Below is a small trained network, with its code and all its weights. Each question gives an input and a class and asks what happens when units are switched off, that is, made to give their printed mean instead of their output.

import numpy as np


def w(rows, s, z=0):
    codes = np.array(rows[::2]) - 128.0
    scale = np.full(codes.shape[1], s)
    scale[-1] = z or s
    return codes * scale


def f(y):
    return np.maximum(y, 0)


def log_softmax(a):
    a = a - a.max(-1, keepdims=True)
    return a - np.log(np.exp(a).sum(-1, keepdims=True))


def net(x, mask):
    res = np.array(x, float).reshape(1, 6) / 4 @ E
    y = f(res @ A[0][:, :-1].T + A[0][:, -1])
    res = res + np.where(mask, y, B[0][:, -1]) @ B[0][:, :-1]
    return log_softmax(res[-1] @ U[:, :-1].T + U[:, -1])


A, B = {}, {}
E = w([
[93,186,109,116,100,167,157,102,101],'x0',
[123,138,121,113,169,114,98,128,94],'x1',
[12,123,147,115,134,166,116,211,220],'x2',
[126,96,99,147,33,117,118,131,175],'x3',
[112,156,141,204,129,61,179,213,38],'x4',
[167,187,73,207,156,232,60,144,165],'x5',
],0.011)
A[0] = w([
[120,145,210,89,182,148,128,126,135,112],'N0',
[140,115,123,177,92,17,209,145,13,145],'N1',
[138,107,83,138,94,112,157,125,132,146],'N2',
[59,133,155,118,131,116,119,168,142,254],'N3',
[170,155,123,213,126,170,94,138,121,191],'N4',
[86,167,112,245,119,101,161,248,68,50],'N5',
[71,105,168,14,108,62,174,120,135,225],'N6',
[241,139,102,154,109,130,118,51,78,201],'N7',
[87,111,87,158,168,187,82,172,163,87],'N8',
],0.013,0.005)
B[0] = w([
[124,120,119,136,69,132,127,123,154,158],'N0',
[138,252,152,149,74,161,96,149,153,249],'N1',
[133,153,154,124,188,142,131,142,86,155],'N2',
[157,98,70,126,156,153,115,124,133,181],'N3',
[101,73,103,104,104,132,135,123,154,203],'N4',
[119,37,143,102,166,89,149,94,104,225],'N5',
[120,44,127,139,169,94,135,122,94,207],'N6',
[95,37,127,129,166,91,153,143,115,230],'N7',
[171,206,141,120,105,145,124,113,125,194],'N8',
],0.014,0.022)
U = w([
[80,58,185,162,167,58,141,128,83,195],'0',
[110,41,101,108,173,124,115,94,153,188],'1',
[156,255,179,195,83,175,55,184,176,1],'2',
],0.0075,0.00074)

Each question gives the input, the list of numbers given to net, and the class t.
The units are the neurons (one row each of A and B). Each row of codes is followed by its name. A weight is (code - 128) times the scale printed after its matrix; where a second scale follows, it is the last column's (A, B and U).
mask holds one flag per neuron, in row order. A switched-off neuron (its flag False) gives its mean, the last column of its row in B, instead of its output. The means were averaged over made-up inputs and are rounded, as every weight is.
A unit's drop is (log p(t) with every unit on - log p(t) with that unit switched off) / (log p(t) with every unit on - log p(t) with every unit switched off).
The circuit of an input: a set's keep is (log p(t) with only the set's units on - log p(t) with every unit switched off) / (log p(t) with every unit on - log p(t) with every unit switched off). Starting from all 9 units, units are removed one at a time, each time the one whose removal leaves the highest keep (on an exact tie, the one counted first), for as long as the keep stays at least 0.8.
circuit, biggest first: the units of the circuit, biggest drop first
top k neurons: the k neurons with the biggest drops, biggest first
drop of u: that unit's drop, to one decimal
input [-5,2,0,6,1,0], class 2: circuit, biggest first	[N7]
input [-7,-4,6,8,6,2], class 1: top 4 neurons	[N3, N5, N7, N6]
input [-5,0,3,6,-5,3], class 2: top 2 neurons	[N5, N7]
input [-5,3,-6,5,-8,-2], class 0: circuit, biggest first	[N7, N3]
input [3,1,4,-6,-1,3], class 2: top 2 neurons	[N5, N7]
input [0,-3,6,-4,-1,1], class 2: top 3 neurons	[N5, N7, N8]
input [-6,2,5,-6,6,5], class 1: circuit, biggest first	[N3, N4]
input [8,3,5,8,7,7], class 1: top 3 neurons	[N5, N4, N3]
input [-3,-4,6,-8,3,3], class 1: top 3 neurons	[N1, N3, N5]
input [-7,-5,-2,5,-5,0], class 0: top 4 neurons	[N1, N3, N4, N2]
input [6,-6,7,-7,5,1], class 1: top 2 neurons	[N3, N7]
input [-3,2,2,0,-7,8], class 2: top 2 neurons	[N8, N5]
input [1,3,8,-7,-1,8], class 2: top 2 neurons	[N8, N7]
input [2,-5,6,0,5,2], class 1: circuit, biggest first	[N3]
input [6,-1,-1,8,7,-7], class 2: top 2 neurons	[N1, N7]
input [6,-6,3,6,-5,1], class 2: drop of N6	0.1
input [8,4,-8,1,-6,-3], class 0: drop of N3	0.1
input [-1,1,-6,2,4,-5], class 2: drop of N0	0.0
